(7) [-101   73 -130  322 -265  274   93   69   28   16   48  253  101   19
  301   84  -33  -57  181 -321]
(1) [  98   30   80 -253   79 -151 -215  -60   38 -180   34  -59 -130   68
 -246   -5   21   91   99  128]
(4) [   6 -187 -128  121 -172   98 -109  -40  118   74  195  110   45  -94
  -66   15  -44  260  149 -364]
(1) [ 231   83   90 -256  285 -211 -440 -147 -380   91   -9 -434  -35  -94
 -454   22  171  112   86 -183]
(4) [ -40  -49   67  352 -233  -44   25  -29  198   93  102   43 -132  -17
  279  137   -3   91  -54 -226]
(7) [-46  12  96  58 -29 127 -72 -63 -64  87 -64 115 -17 -30   5 131 -19 -90
  26 -47]
(13) [   7   99  148 -361   39  243   45   88   -3 -341  286  155  174    2
  -52  -98 -235 -136   49  322]
(13) [   9 -218 -175   73 -249  251  112  166  308 -100  243  474  123 -160
  -89 -111 -276  130  375  -86]
(7) [ -19   39  103 -214 -154   14  174   80  202 -157  307  154   48  -32
  -23 -145 -157  -71    7  299]
(1) [-191  -21 -295   72 -153  427  240  287  153   -3   65  425  152   51
  292 -114 -356 -155  153   34]
(13) [ 129  238  140 -282  182 -173  -92 -161 -262  -18 -213 -179 -106  -37
   -7   13  103 -179 -219  289]
(7) [ -43  165 -102  166 -175  -78  129    6  130   12   60  -55  -63  120
  360  -35   67   75 -162 -178]
(8) [ 110 -160 -155 -362   -7  -33   77  195  238 -254  272  181  148 -122
 -432 -407 -143  186  216  271]
(8) [ 250   42 -105 -476  448 -338   72    9   72 -133 -398 -110  -69   71
 -482 -280   41  188  -61  368]
(4) [ 175   13   24 -526  278 -199  -69  -23 -169 -225  -23 -283   77  -17
 -361 -278   48  111  -44  295]
(7) [-254 -366  -43  211   12  358  164  232  -34   51  -45  154  315   25
   15   -2 -121 -113   74   33]
(13) [ 126  236  155 -125  333 -114 -192 -122 -226    7  -86 -296 -184   15
    0  196   11 -197 -130  169]
(4) [  87 -388 -215    4   91 -161  -37   -4  -46  101 -143   18  141 -136
 -495  -84  154  286  212 -215]
(8) [-125  -84  -36  189  129  -66   16   40  239   73 -209   -2 -214  177
  -96  -68   78  234  -29 -145]
(8) [-124  179  -51   14    9  -44  330  272  318 -278  100   -8  -11  313
  425 -147 -106 -118 -290  378]
(7) [ -49  141  -93  -33   21   61   43  172  232  -25  218  152  -50   70
  -71 -139 -112   16   24   18]
(13) [ -60   63  163  117  123  164  106   11  -27   37 -114  -41   67   21
   52   68    5 -199  -89  176]
(4) [ -22 -105 -185  458 -137  212   27  110   53  262  155  201   32 -219
   14   96 -103   -4  338 -435]
(13) [ -42 -168 -229  436  -49  148   63  -74 -162  245 -225  190  -49 -194
   44  195   27    0  374 -488]
(8) [-157 -156   63   47  -78  224  -76    1  -89   33   52  186   59  -71
  -33   39  -40  -66   56  -37]
(4) [ -83 -174 -458 -107  234  -23  266  268  136  -55  -96   92  131   43
 -312 -481   38  227   48   33]
(4) [-247   75  -14   14  -32   85  187   39 -198  279 -189   10   68   69
  129  -12   67 -343 -161  156]
(1) [ 169   11  126  -19   73 -276 -335 -248 -294  116  -95 -342 -165  -88
 -143  229  193   34   67 -176]
(8) [ -82  279   51  320  -90  208    2   53 -136   33  150   -9  -56   -3
  435  240  -61 -383   60  -61]
(8) [ 141  -72  318  174  -94  -35 -111 -181   19  146  109   50   -9 -171
    4  466  -63 -151   -6    6]
(4) [-112 -301 -160  253 -401  212  137  125   38  141  332  338  213 -316
 -144  -97  -60  -19  447 -244]
(4) [ -42   90 -248  277 -185  127 -218 -111   56  137   51   64  -97  137
  335  260    9  158   17 -561]
(8) [ 124  -80 -164 -235 -131   88 -308  -33   -5   51  341  159  115 -212
 -663 -157   10  230  523 -302]
(4) [   8 -112 -137  124 -239  100 -199 -153  -65  151  -71  169    0   -6
  161  254  -40  147  120 -458]
(8) [ -91 -201  220  112  -18 -300   13  -11  151   -5  -32 -195 -107  160
   19  120  140   47 -225  165]
(7) [ 211  -50 -168  -89   20 -205  115 -145 -110  -62 -390   57 -109 -130
  -83   37   27   -6  331   77]
(1) [   0 -433  148  257 -147 -247   24 -189   56  260 -333   22  -41 -132
 -290  158  245  154  105  -95]
(7) [   8   26  192  195  -81 -139  -53  -98  -48  121   46 -188  -99  -44
  -12   87  154   50   20 -215]
(13) [ -34  132   96    1  326  158   58  111  -63  -60   -5 -105   75   69
   32   14  -64 -186 -187  206]
(8) [ 151  -20  187 -106  121 -146 -252 -232 -212  218   -2 -192  -60 -211
 -251  129  103   30 -130  -64]
(7) [-199  -45  183   48 -116  262   -9  -47  -99  103  137   27   66  -20
  146  193  -91 -340  -27  209]
(1) [-130 -289  476 -116    9 -157  -69   64  137   59  135  -72  118    7
 -490 -146  165  108 -283  272]
(7) [  28 -306 -350 -106   11  -14  -28   89  -25  -58 -106  -24  239  -45
 -482 -379  186  353  316 -182]
(1) [  55  286  118   10  193 -152 -145  -59  -32  -37  186 -441 -144  171
  245  178   50  -95 -317   61]
(4) [  96  345  305 -253  298   49  -76  -93 -189 -139   49 -309   33   47
  -65   68   42 -303 -177  408]
(13) [-131 -371 -190  334 -244   73   96  159  384  160   56  399  -58  -88
   29  -16 -158  159  126 -136]
(7) [ -55  -61  225  180   45  -46   43    4  -28   77    4 -130  -47  -11
   40  124   18  -82  -54   10]
(4) [ 290  274  315 -565  529 -193 -278 -235 -394 -161 -285 -380  -55   43
 -356  114   79 -127 -144  367]
(1) [-215  -56  -58  258   32  144   63  115  128  135  234  -19   10   50
   50    7    4  -41  -99  -94]
(1) [  76  -88  124   -4    6 -189   25   39  292 -220   78  -20  -22   88
 -121  -37   59  175  -68  161]
(13) [  19 -172  227 -100   36 -223   26  -54  227  -78   40  -47 -115   -9
 -160  -17   18   80 -175  335]
(1) [  70  348  -94 -172   54  147  -86   12  -84 -245  166   14   70   81
   57  -74   12  -39   36  -48]
(7) [ 143    3  297 -287  321 -314 -319 -218 -260   61  -75 -597  -79    1
 -302   42  219   44 -290  203]
(8) [ 189 -222  196 -104  -25 -382 -114  -58  153  -26  148 -129 -185 -197
 -264  -57  -16  223   10  120]
(4) [ -57   28  -59 -154  159   17   61  112 -119   39    2  -96   88   -6
 -208 -182   27 -133   20  192]
(8) [  47 -314  -11  117  139 -273  144  -44   39   47 -271 -242  -25  -53
 -172  -88  175  193  -34   62]
(4) [ -32  -45 -166  253  259  129  207 -148 -332  127 -583   27  -29 -102
  270  215   71 -262  -44   33]
(7) [ 120 -162 -152 -130   76 -223  182    7   33  -52 -260   97  132  -59
 -414 -203  188  182  124   52]
(4) [ -64   73 -190  179  258  138 -240   26 -180   53   85 -220  109  114
 -334  -32  283  200  162 -557]
(13) [-120  172  -24   34  228  133 -217  -29   -3   49  -44 -225  -40  278
   43   18  121  107 -274 -174]
(13) [ 108  192  202  213   92 -291  -85 -266  -53  169 -168 -390 -310   55
  201  338  170  -71 -161  -63]
(8) [ 172 -131 -287  100   97 -245  105 -176 -125  284 -546   84 -134 -214
 -100   80  120   29   95  -80]
(7) [ -72 -228 -202 -265  -12   20   -4   44  111   73   17  171  104  -44
 -429 -302   14  204   58   53]
(7) [ 128 -132  -58 -179  182  -54 -122 -149 -181   11 -291 -125   43  -67
 -206  -35   79  149   -4   -6]
(13) [ -29  -65 -223  263 -132  -65  325   74  174   95 -150  122   55  -32
  -20 -137  136   52  152  -87]
(8) [ -78 -107  110    6  -93  199   56   30  100 -154  188   81   76    4
   50  -11 -139   33  103   23]
(13) [ -79 -316  -41  311 -270   74  175   97  384   31  206  318    2 -102
  -32   37 -137  134  255 -124]
(13) [  60    1 -142  285   99   28 -289 -117 -259  335 -123  -84 -157 -180
 -177  202  107   -2  311 -471]
(8) [ -61 -114   44  -84 -167  118  -34   79   91  -33   78   83  -43   -1
  142  -50 -260  -14  103  122]
(4) [ -75  171 -196  112   74  236  118  149  116  -99   55   93  110  144
  138  -70  -29  -53  -15  -28]
(4) [ 158  -60 -137 -419  238   35 -102   58 -258  -87  -43  -37   51 -183
 -326 -236 -192   41  263   99]
(8) [ 183  -63   11 -387  312 -292  -40 -175 -175  -50 -353  -51  -26  -72
 -434 -115  175  171 -122  138]
(1) [-236 -112 -150  447 -431  115  184   80  254  237  192  417  -49  -84
  137   16   19   15  167 -348]
(1) [ -85   20   73  254 -370   76  162  299  501 -100  422  217  -36   88
  214   -5 -257  -98  222  134]
(13) [   4  358 -184  -12   27    5   43   65  114  -75  160  -29  -80  181
  191  -26  -17  -40  -42  -74]
(13) [-102   19  -28 -139   71  389  110  229   36 -187  151  226  185   -6
   73 -202 -281 -116    7  214]
(7) [ -42 -154  128 -166   51 -230  -28  -30   -3   48  -48 -204  -26   11
 -382 -155  182   54   -1  218]
(1) [ -32 -146 -178  319  -76   21 -160   14 -302  163 -183 -131   45  -58
   84   73  157   56  217 -452]
(13) [ 208  -88  -82 -171  322 -183 -305 -155 -113   -2 -152 -212   -6  -55
 -580  -66  249  326   77 -179]
(1) [-140 -219 -244   42   12  200   88   -4 -299  208 -417  246  153  -98
  -60  -56   42  -42  117 -175]
(8) [ 175  404  201 -543  308 -259  -24 -102    2 -346  178 -491 -136  222
  -73 -156    3   62 -202  322]
(1) [-119   12 -320 -157   15  425  -88  214   10 -104  117  307  219   83
 -110 -227 -173   73  190 -148]
(1) [ 158  247  210 -182   25 -172 -143 -290 -246   45  -45 -272 -108  -45
  219  172   75  -62 -315   15]
(1) [ -15  -79  513 -136  205 -225 -124  -71  -19  -68   44 -394  -29   87
 -289   86  170 -108 -245  451]
(7) [  75  159 -229  -24   78  294 -168   72 -166 -150  -44 -113  117  118
  367   37 -181  -17   53 -143]
[ -28   48  221   19  267 -226  160  -45  -73  156 -337 -205  -86   54
  -63   55  165 -199 -319  336] -> (4)
[ 157  170    2 -261  185  166 -413 -107 -468    0  -85 -244   28  -79
  -44   16  -66  -12  116 -180] -> (13)
[ -55 -170  119  441 -389  -72   16   29  184  144  322   54 -128 -164
  228  173  -55   -8  143 -209] -> (1)
[  -4  147 -109   63  137    6  323  114  280  -63  105  124  -18   21
  -68 -118  -31  -53   -8  159] -> (7)
[  47 -104  261  -85  -15 -243 -455 -242 -402  280 -160 -418   45  -18
 -336  118  374  126 -108 -263] -> (7)
[ 379  -90 -198 -480  234 -243 -136 -109 -146 -142  -20 -284  -27 -222
 -423 -214  -95  241  323   93] -> (7)
[ -78 -299   28   36  -90 -199  162  -55  224   60 -302  279  -23   46
 -148    5  132  164 -158   97] -> (1)
[   2  -93  -82    3   43  -42    0   78  144  -19 -112  143 -149   22
   48   42 -155  -41   38  189] -> (4)
[-138  -81  -61   99  114  190   22   79 -256  151 -222  -35   50  -61
   -9  -62   -3 -175  105   10] -> (13)
[-170 -237   12  -59  -40  208  411  335  295 -247   32  449  332   -2
 -199 -439  -70   87  -62  299] -> (1)
[  82  427  125 -667  372   96 -104   24 -211 -386  -57 -329   -1  218
  222 -265 -178 -150 -409  575] -> (13)
[ 164 -148   56 -318   15 -414  249   70  105 -222 -100  -49   60  -19
 -263 -254   45  134   16  352] -> (7)
[ 148  413  318 -226  105  -35   -4   11   15 -268  310 -295  -25   76
  149   34 -104 -256 -129  407] -> (1)
[  87  158  468   57   43 -179 -309 -138  -98   74  194 -353 -269  -32
   94  296  -13 -130 -136   35] -> (8)
[  32  296 -154  162 -108   -7  401  -68  174 -172 -140   90  -77   99
  580   -4   14  -48 -177   40] -> (1)
[ -61    0   62  213  141 -101 -188 -228 -371  403 -332 -255 -129  -46
  -12  320  266 -227 -120 -112] -> (8)
[ 201 -116  193 -302  176 -105  -26 -149 -146 -157 -120 -141   88 -126
 -257  -84    9  196  -28   77] -> (8)
[-159  378  135   11  -13  463  -21  285 -107 -156  344   11  212  145
  433  -19 -226 -412 -166  185] -> (8)
[ 115  -71  -15   34  123 -170 -119 -170 -101  102 -301  -58 -163  -68
   57  145   57   91 -150  -70] -> (13)
[ 167  513  170 -249  295   69 -262  -30  -43 -193  182  -70 -157   95
 -138  153  -88 -244   66  208] -> (4)
[   3   61   31    5  -69  -55   95  147  515 -257  298   -8 -198  185
  208  -49 -248   68    2  279] -> (1)
[ 147 -220  121 -238  147 -262  -82 -106   67 -147  -57 -113  -15  -47
 -297  -81   81  273 -150  156] -> (13)
[ 126 -222 -211 -110  -61  -92 -104 -236 -165  145 -228  124  -97 -202
  -17  140  -67  118  133 -167] -> (4)
[ -13  195   66  -76   -2 -185 -130  -81 -113   68  150 -238 -116   33
 -121  -35  202  -24  -37  -72] -> (13)

<53> [-284   53  282   -8  148 -152   10  -47  -17    8   51  187  -56   -1
   38 -254 -121   63  121   67]
<58> [ 281  -22  323   30  192 -260   -6  212   26 -160  294  244 -110 -432
  156  121 -405 -293  190 -179]
<56> [ 127 -285 -300 -336  357 -167 -327   90  650   34 -122  -75    8 -138
  257  808 -141 -424 -281  103]
<56> [ 326   80   69  121  164   10   48    7  332  -34  215 -112 -104 -121
   21  347  -58 -111  149  -37]
<50> [ 364 -142  317    0   -2 -122 -153  225  -48 -221  218  313   16 -444
   59   76 -216 -174  174  -49]
<56> [-298 -166 -342   95  121  -65  165  346  321 -217  171 -162  -47  -13
  180  479   41 -347 -332   85]
<56> [ 536 -146 -209  -33   89  105 -124 -161  190  167 -238 -305   73  195
 -168  301  133   55   58 -138]
<50> [-365   53  140   -7   52 -111  305 -202 -512   18 -297  106   91   73
   -9 -523 -130  126   11 -121]
<53> [ 119 -109 -190 -193  248 -276 -251  147  554   82    0 -128  -65  -25
  170  498 -219 -291 -292    3]
<58> [-287   -7 -120   64  -10 -242  253  219   22  -94    0  -57  -15  116
   45   37  -86 -129 -210  -19]
<53> [ 398   57  -90   75  -11  134  -92 -186   80  169  -71 -213   -3  220
 -196  -81  195  147  185 -183]
<53> [-218   31  364   56  184  -97  113  -61 -287  -31   61  170   15 -170
   44 -274 -210   64  171  109]
<50> [ 369   -7   75   40  -54   84   62 -124 -235   68   67  -60   57   87
 -133 -204   55  108  362 -194]
<58> [-247  -31  -53 -193  175 -217  -73  137   28  -82   41  187    1  -88
  141   35 -121 -328   34   38]
<56> [ 108  -74 -249   -2  -24   19   44    7  101    5  -50 -205  146  318
 -185   70  311  -24  163   84]
<53> [ 202    7   88  111 -123  161  -87  -40 -212   40   84   10  -25  110
 -179 -303  144  185  244 -152]
<58> [ -55  -18 -137 -251  202 -401  -99   56  397   32  -77  -47   67  236
   21   99  -80 -235  -48   31]
<50> [-173  -92 -112   45  387    0  -48  -36  115  103  -54 -100  -55  -84
  120  206  -10 -176    5   71]
<50> [-173   20  154   65  -57  -10   56  -48  -44   27  -64  106 -127 -130
  141 -132 -191  145 -271 -146]
<58> [ 111   59  187   32 -181  251  -36  -92 -361 -106   91  150   31  -52
 -124 -348   86  177  210  -77]
<58> [ 667   14   75    6 -261  -21   42    0  114 -105   96  -52  123 -121
  -67   99  -30   35   53 -141]
<58> [ 317    7 -119 -146   69 -366  -37   -1  508   94 -130 -206   -1  281
  -36  193 -161  -67 -196 -218]
<50> [ 118 -141  217  -15   13  196  -48 -116 -753  -10  -44  211  172 -175
 -120 -425   47   82  482   -6]
<58> [ 204  -63  258  242 -313  127  286  212 -354 -286  352  163  -38 -289
   39 -106 -109   70   90 -199]
<53> [-156   53 -115 -132 -128 -170   31  124  -43  -76 -100   66   18  120
  -16  -71  -66  -96 -181  -63]
<50> [ 369  136  324  104 -308  -25  125  -91  -97  -15   14   41   -1  -93
  -72 -212 -186  317  -73 -172]
<56> [-421  260   14  134  -57  160  141 -272 -301  255 -218 -181 -109  301
 -102 -439   12  417 -212  -25]
<56> [-156  242  501  159 -323   28  313   17 -443 -218  293  330  -66 -366
  127 -474 -287  209  -16  -68]
<50> [  48  -90 -207 -182  152 -250 -242    2  282  187 -239  -94   31  217
  -30   88    6 -112  -97  -34]
<58> [  76  186  193  192   65   76 -189 -164  259  192   43  -73 -172   63
  -93 -172   57  276   13   -9]
<50> [ -68  -48  209   52 -160   84  -49  123  -84 -138  149  253 -117 -300
  144  -25 -148   52 -158  -63]
<56> [ 188 -142  -45 -227 -100   11  -84  118 -172 -191   31  192  139 -146
   12  114  -15 -219  139  -10]
<50> [-384   31  -70   -9   61  -15  -55 -252  116  315 -287 -178  -87  366
   10 -269   18  336 -339  -46]
<50> [ 354  -10 -117  -28   93 -177 -223   86  555  137   44 -182  -40  112
  -57  376   37  -97    6   55]
<58> [   8  185 -148  -90 -119  101  -81 -219   90  130 -249 -212   38  301
 -155  -95   98  228 -253   20]
<56> [-410   80  116  105   44   74   -7  -55  -76   68  -24   71 -157  -45
   93 -196  -74  157 -207   17]
<53> [-336  -35   64   53  169   86 -183 -140  362  234  -96  -82 -139    4
  128  184    5  233 -297  274]
<58> [-373   52 -151  -30   47  -15   46  -35  100   34  -82  -51  -19  173
   36  -44  101   -9 -142   88]
<58> [  83  152 -104  -37  -56 -376  327   37   67 -112 -239  -97  137  159
  -95  -21 -111 -141 -137 -119]
<56> [ 436 -200 -215  -31  121   85   -7  -44   77  -99 -103 -120  205 -160
   -6  310  159 -245  134  -28]
<53> [ -84   28  228  -78 -141   65   45   11 -185 -183   59  277   48 -267
   72  -26  -96   18   24  138]
<58> [ 381  -59  118   76 -171 -124  -78  245   32  -81  232   69  -79 -116
   -9   -2 -158  -35   -1 -244]
<53> [-535  -90   73  -53  318   72 -221  -27 -227  143   70  159 -130   12
  103 -250  -17  -22  160   93]
<50> [ -49  -18 -104   -3   44   86 -214  -70  277  179  -23 -157  -51  255
  -82   62  188  151  -40  124]
<56> [ 340 -182  170  -86 -265  -73  -16  211 -265 -223  103  284   83 -305
   52  -20 -189  -89   41 -179]
<53> [-554  -12 -125  -20   91  369 -238 -167   47  249  -58  -76 -132  139
   65   62  225  234 -150  333]
<56> [ 167  103  164   31  -32  -75  139   21  -18 -103  197   81   64 -201
   37    5  -64  -87  220   79]
<53> [   8   49  -44 -112  316 -292   51 -108  -47  118 -188  -30   67  145
  -55 -141  -79 -196  262 -107]
<50> [  66   39 -267  -45 -232  273   73  -46 -109  -47  -63 -168   73  141
  -87  125  188   59 -117   14]
<50> [-163 -220  141 -113  119 -105   14  -21 -581  -31 -190  229  124 -148
   64 -379 -206  -48   70 -139]
<58> [  10 -101  210   67 -275  607   28 -100 -729 -223  239  292   26 -233
  -30 -380  189  205  356 -104]
<53> [ 334 -117  -84 -164  -40   43 -209   96  372 -122   74   31  -31 -210
  136  483 -103 -178 -214  -65]
<58> [ -37  -97 -201   -4   88  116  -40    4 -184  -12  -79  -20  104  -20
  -40   -1  211 -155  166   62]
<56> [-340  144  -43  147  292   59   27  -41  276  130   97 -189 -197   50
   85  211  -16   -1 -114  173]
<56> [ -32   43  197  220 -252  210  127  -75 -499  -38  -85  192  -42  -34
 -143 -480  125  277  164 -202]
<50> [ 148   -2  173  112 -213  367   71  -44 -373 -138  284   78   33  -37
 -119 -226  175  193  350   -7]
<53> [-319  113  155  102 -134  252    0 -120 -579   76    5   84  -23  189
 -193 -602  149  338  203   38]
<53> [-489  -35 -142   31  141  362 -187 -168  475  196   51 -160 -195  121
  169  334  233  207 -276  325]
<56> [ 260  -75 -423 -161  152 -205  -17   89  325    8 -118 -206  152  205
  -80  387  184 -389  153   19]
[ -45  -76 -202 -142 -237  -20   29  140 -142  -39  -86   57   13   84
   19   65   -6  -73 -142 -118] -> <50>
[-303 -197  -31   -8  473 -227 -196  -19  305  256 -208  -20 -113 -141
  249  221 -177 -136 -223   83] -> <53>
[ 454 -135  292  -60 -250  -98  -14  157 -117 -245  152  361   58 -388
   71  -10 -187  -85  149 -202] -> <56>
[-565 -151  168   64  223   93   66  155 -506 -171   99  326   -7 -489
  238  -46 -137 -209   62  250] -> <50>
[ 218  -77  -84   34   42  -63  114   40  131  -35  -31 -147   77   12
  -30  261    9  -79    5   16] -> <53>
[ 317  -70   44    9 -142  -39  102   42 -112  -95   38  -23  115 -130
    9    7  -98   -5  -29 -103] -> <56>
[ 237  131   24   -9 -356   96  228  -98 -289  -89  -58  -97  144   39
 -103 -173  -49  204 -135  -92] -> <50>
[-161   63   83  -65  -58  -56  -42  -41   53   39 -130   64   -5   -7
   17   -5  -77  113 -190  138] -> <53>
[ 117   99   12   28 -179  111  -25  -15  -59   -7   69  -81  -10  130
 -123 -116   42  163  -40  -41] -> <53>
[ -26   41 -171   16  237  -96  129 -265 -153  200 -483 -200   60  236
 -119 -192   17   21  -17 -219] -> <53>
[ 404  105  188  -54 -616  166  278  -48 -611 -288  125  169  158  -38
 -119 -511  -74  222   81 -380] -> <50>
[-132  -75 -197 -222  -93 -253   21  103   19  -39 -200   15   86  252
  -17  -49  -53 -105 -209 -106] -> <50>
[  61  -74   50   40  230  -49 -373   49  510  135   62   43 -195 -151
  117  267  -28  -67  -84   30] -> <50>
[  -7 -222  -48 -186   88   31 -279   27  -25  114   -8   70   -4   61
   26   76   13  -30  106   27] -> <58>
[-426   56   85  180 -162  437  130  -43 -484 -109  226  124  -76 -153
   87 -341  135  179   15   53] -> <53>
[-328   63   12   40 -176  169  256  -18 -369 -140  -55   30   63  -69
   31 -105  -20  112 -205  124] -> <50>
[-342    5  -51 -113  183   85  -55  -20  -25  -31   51   93  -49 -142
  179   98  -52 -164  -46  127] -> <58>
[-108   65  274   17 -461   67  144  -24 -519 -147   15  304   81   37
 -114 -648   45  310   94 -111] -> <56>
[-664  143  177   90 -218  323  153 -197 -508  -20  -56  233  -91  -30
   76 -576   66  351 -143   14] -> <50>
